[[-20  26  11]
 [ -3  36  11]
 [-11  14   2]]
=>
[[-20  26]
 [ -3  36]
 [-11  14]]

[[  5  13]
 [ -1 -36]
 [ 11  -9]
 [-27 -32]
 [ 23 -29]]
=>
[[  5  13]
 [ -1 -36]
 [ 11  -9]]

[[  2  17  15 -14]
 [ -4   3  10 -13]
 [ -9 -27  27  33]]
=>
[[  2  17]
 [ -4   3]
 [ -9 -27]]

[[ 41  -3]
 [ 26 -19]
 [-25  -1]
 [  3 -36]
 [-43  -1]]
=>
[[ 41  -3]
 [ 26 -19]
 [-25  -1]]

[[ 27   0  20  27 -21]
 [ 14 -37 -22  22  12]
 [-22  23   3  39  25]
 [-18  18  32  10   0]
 [-28  28   0  17  36]]
=>
[[ 27   0]
 [ 14 -37]
 [-22  23]]

[[-30  34  30]
 [ 22  -3  -9]
 [ 23  -4  10]
 [ -2  -9   1]]
=>
[[-30  34]
 [ 22  -3]
 [ 23  -4]]

[[ -7   2  -6]
 [ -7  37 -11]
 [-15  12  15]]
=>
[[ -7   2]
 [ -7  37]
 [-15  12]]
---
[[ 15  30   0  19 -20  -2 -16  29   4  -2]
 [  2   4   4  -1  -3   0  -2  -1   0   0]
 [-23  44  -8   0   0   8   7 -11   4  -3]]
=>
[[-23  44  -8   0   0   8   7 -11   4  -3]
 [  2   4   4  -1  -3   0  -2  -1   0   0]
 [ 15  30   0  19 -20  -2 -16  29   4  -2]]

[[ -8 -44   8   3]
 [  5 -11 -28 -17]
 [ -1 -23   5   1]]
=>
[[ -8 -44   8   3]
 [ -1 -23   5   1]
 [  5 -11 -28 -17]]

[[-11  -5 -35  -5  -6  -2 -35   5  12  14  31  -8 -10]
 [ -2 -28  13  11   2 -24   5  -9   0   6   3  21   4]
 [ 21   9 -19  10   9  -3 -12 -12 -10   0   4   1  10]
 [ -6 -18  18  -4  -5   0  17  -2  -6  12  -8  14  12]]
=>
[[-11  -5 -35  -5  -6  -2 -35   5  12  14  31  -8 -10]
 [ -6 -18  18  -4  -5   0  17  -2  -6  12  -8  14  12]
 [ -2 -28  13  11   2 -24   5  -9   0   6   3  21   4]
 [ 21   9 -19  10   9  -3 -12 -12 -10   0   4   1  10]]

[[  2  -5 -20 -19]
 [ 17 -24  -3  -9]
 [-11  -1  -1 -24]
 [  9  -9  -7 -40]
 [-15 -16  25  17]]
=>
[[-15 -16  25  17]
 [-11  -1  -1 -24]
 [  2  -5 -20 -19]
 [  9  -9  -7 -40]
 [ 17 -24  -3  -9]]

[[ 16 -33 -28 -18  -5]
 [ -2 -23  10  16 -30]]
=>
[[ -2 -23  10  16 -30]
 [ 16 -33 -28 -18  -5]]

[[ 24   8  -1 -19  16 -14  -5 -21]
 [ 12  31 -21 -14  -1   2  19   1]
 [ 13 -18  22  -9  17 -11 -22 -13]
 [-27  -6  -8  18 -15   4   6   5]
 [ 20  14  -9 -15  24 -27 -21 -27]
 [  4 -22  28  -6  -4  17   6  14]
 [-11  12 -10   4 -26  28  38  26]
 [  0   2   5   2  -6  13   8  18]]
=>
[[-27  -6  -8  18 -15   4   6   5]
 [-11  12 -10   4 -26  28  38  26]
 [  0   2   5   2  -6  13   8  18]
 [  4 -22  28  -6  -4  17   6  14]
 [ 12  31 -21 -14  -1   2  19   1]
 [ 13 -18  22  -9  17 -11 -22 -13]
 [ 20  14  -9 -15  24 -27 -21 -27]
 [ 24   8  -1 -19  16 -14  -5 -21]]

[[-32  15]
 [-34  16]
 [-29  14]
 [-26  11]
 [-28  13]
 [-31  15]
 [-27  12]
 [-36  16]]
=>
[[-36  16]
 [-34  16]
 [-32  15]
 [-31  15]
 [-29  14]
 [-28  13]
 [-27  12]
 [-26  11]]

[[  7   1 -22]
 [  4 -14 -42]
 [ 16  26 -12]
 [ 10 -16   6]
 [ 35  30  -9]]
=>
[[  4 -14 -42]
 [  7   1 -22]
 [ 10 -16   6]
 [ 16  26 -12]
 [ 35  30  -9]]

[[-12   2   7 -25  -7  10  21   7]
 [-19  12  -8 -25  -8  12  25   4]
 [-24  17 -14  -4 -27  22  44  18]
 [-16  -6  -3 -18  18 -32 -20 -40]]
=>
[[-24  17 -14  -4 -27  22  44  18]
 [-19  12  -8 -25  -8  12  25   4]
 [-16  -6  -3 -18  18 -32 -20 -40]
 [-12   2   7 -25  -7  10  21   7]]
